Below are the code and all the weights of a small trained network. Each question names an input and a class and asks about switching units off, where a switched-off unit gives its printed mean instead of its output.

import numpy as np


def w(rows, s, z=0):
    codes = np.array(rows[::2]) - 128.0
    scale = np.full(codes.shape[1], s)
    scale[-1] = z or s
    return codes * scale


def f(y):
    return y / 2 * (1 + np.tanh(0.7978845608 * (y + 0.044715 * y**3)))


def log_softmax(a):
    a = a - a.max(-1, keepdims=True)
    return a - np.log(np.exp(a).sum(-1, keepdims=True))


def net(x, mask):
    res = np.array(x, float).reshape(1, 7) / 4 @ E
    y = f(res @ A[0][:, :-1].T + A[0][:, -1])
    res = res + np.where(mask, y, B[0][:, -1]) @ B[0][:, :-1]
    return log_softmax(res[-1] @ U[:, :-1].T + U[:, -1])


A, B = {}, {}
E = w([
[127,131,131,133,133],'x0',
[56,79,1,113,168],'x1',
[149,54,107,205,47],'x2',
[132,131,125,129,129],'x3',
[196,35,177,107,201],'x4',
[130,127,126,123,124],'x5',
[129,128,128,132,131],'x6',
],0.018)
A[0] = w([
[74,188,73,85,172,168],'n1',
[125,202,117,32,194,248],'n2',
[124,114,145,153,156,128],'n3',
[185,159,181,70,203,115],'n4',
[75,164,8,133,133,121],'n5',
[121,235,192,133,23,202],'n6',
[154,76,96,111,232,129],'n7',
[129,212,179,68,233,246],'n8',
[120,59,89,97,176,45],'n9',
[162,52,207,191,61,108],'n10',
[77,111,35,171,2,111],'n11',
[156,101,213,87,176,162],'n12',
[112,95,20,177,60,120],'n13',
[93,31,87,122,211,43],'n14',
[159,73,139,231,98,171],'n15',
[106,192,159,58,203,224],'n16',
[92,200,117,54,141,156],'n17',
[136,17,137,115,210,45],'n18',
[137,126,195,116,199,192],'n19',
[152,156,201,68,183,114],'n20',
[139,227,153,149,56,184],'n21',
[224,100,224,129,167,120],'n22',
[136,91,80,157,105,74],'n23',
],0.014,0.011)
B[0] = w([
[70,106,161,217,169,201],'n1',
[49,175,93,225,225,229],'n2',
[127,163,177,102,139,141],'n3',
[92,198,179,108,84,208],'n4',
[15,87,182,201,84,219],'n5',
[252,171,45,105,230,255],'n6',
[103,117,40,124,179,209],'n7',
[11,212,132,46,146,249],'n8',
[208,140,67,69,200,183],'n9',
[228,99,209,157,73,221],'n10',
[103,50,79,44,51,242],'n11',
[103,206,168,90,67,212],'n12',
[90,65,94,39,46,228],'n13',
[224,198,49,73,215,211],'n14',
[198,75,137,94,86,217],'n15',
[54,195,108,88,165,224],'n16',
[83,112,139,212,175,192],'n17',
[245,156,158,118,175,212],'n18',
[125,214,163,58,109,203],'n19',
[66,133,136,45,112,202],'n20',
[200,181,20,103,213,225],'n21',
[89,176,214,122,35,234],'n22',
[102,76,114,69,55,168],'n23',
],0.013,0.027)
U = w([
[150,185,60,142,232,244],'0',
[51,136,105,72,45,154],'1',
[250,93,59,95,137,190],'2',
[192,113,204,168,57,9],'3',
[31,98,81,254,135,10],'4',
],0.015,0.012)

Each question gives the input, the list of numbers given to net, and the class t.
The units are the neurons (one row each of A and B). Each row of codes is followed by its name. A weight is (code - 128) times the scale printed after its matrix; where a second scale follows, it is the last column's (A, B and U).
mask holds one flag per neuron, in row order. A switched-off neuron (its flag False) gives its mean, the last column of its row in B, instead of its output. The means were averaged over made-up inputs and are rounded, as every weight is.
A unit's drop is (log p(t) with every unit on - log p(t) with that unit switched off) / (log p(t) with every unit on - log p(t) with every unit switched off).
most important unit: the unit with the biggest drop
k most important neurons: the k neurons with the biggest drops, biggest first
drop of u: that unit's drop, to one decimal
input [2,-4,0,-1,1,2,-7], class 1: most important unit : n14
input [8,5,1,-2,0,4,-3], class 1: 3 most important neurons : [n6, n5, n2]
input [-7,-7,-7,-3,1,-2,-2], class 1: 2 most important neurons : [n22, n20]
input [8,0,-2,8,7,8,3], class 1: 3 most important neurons : [n6, n22, n21]
input [8,-4,7,5,1,8,4], class 3: 3 most important neurons : [n10, n14, n22]
input [-1,0,-4,4,4,7,-4], class 1: 2 most important neurons : [n6, n21]
input [-5,0,3,2,8,6,2], class 3: 3 most important neurons : [n22, n6, n21]
input [4,6,-6,4,0,1,0], class 4: 4 most important neurons : [n5, n6, n1, n21]
input [-7,0,7,0,-3,-2,7], class 2: 2 most important neurons : [n8, n22]
input [1,0,6,4,1,0,-4], class 3: 2 most important neurons : [n6, n21]
input [0,0,-2,3,-7,0,-8], class 0: drop of n6 : 5.3
input [3,0,1,-7,1,-6,-1], class 3: drop of n21 : 0.2
input [-7,1,-8,-6,-4,2,0], class 4: drop of n1 : 0.1
input [-8,-1,7,8,8,-2,-6], class 3: most important unit : n22
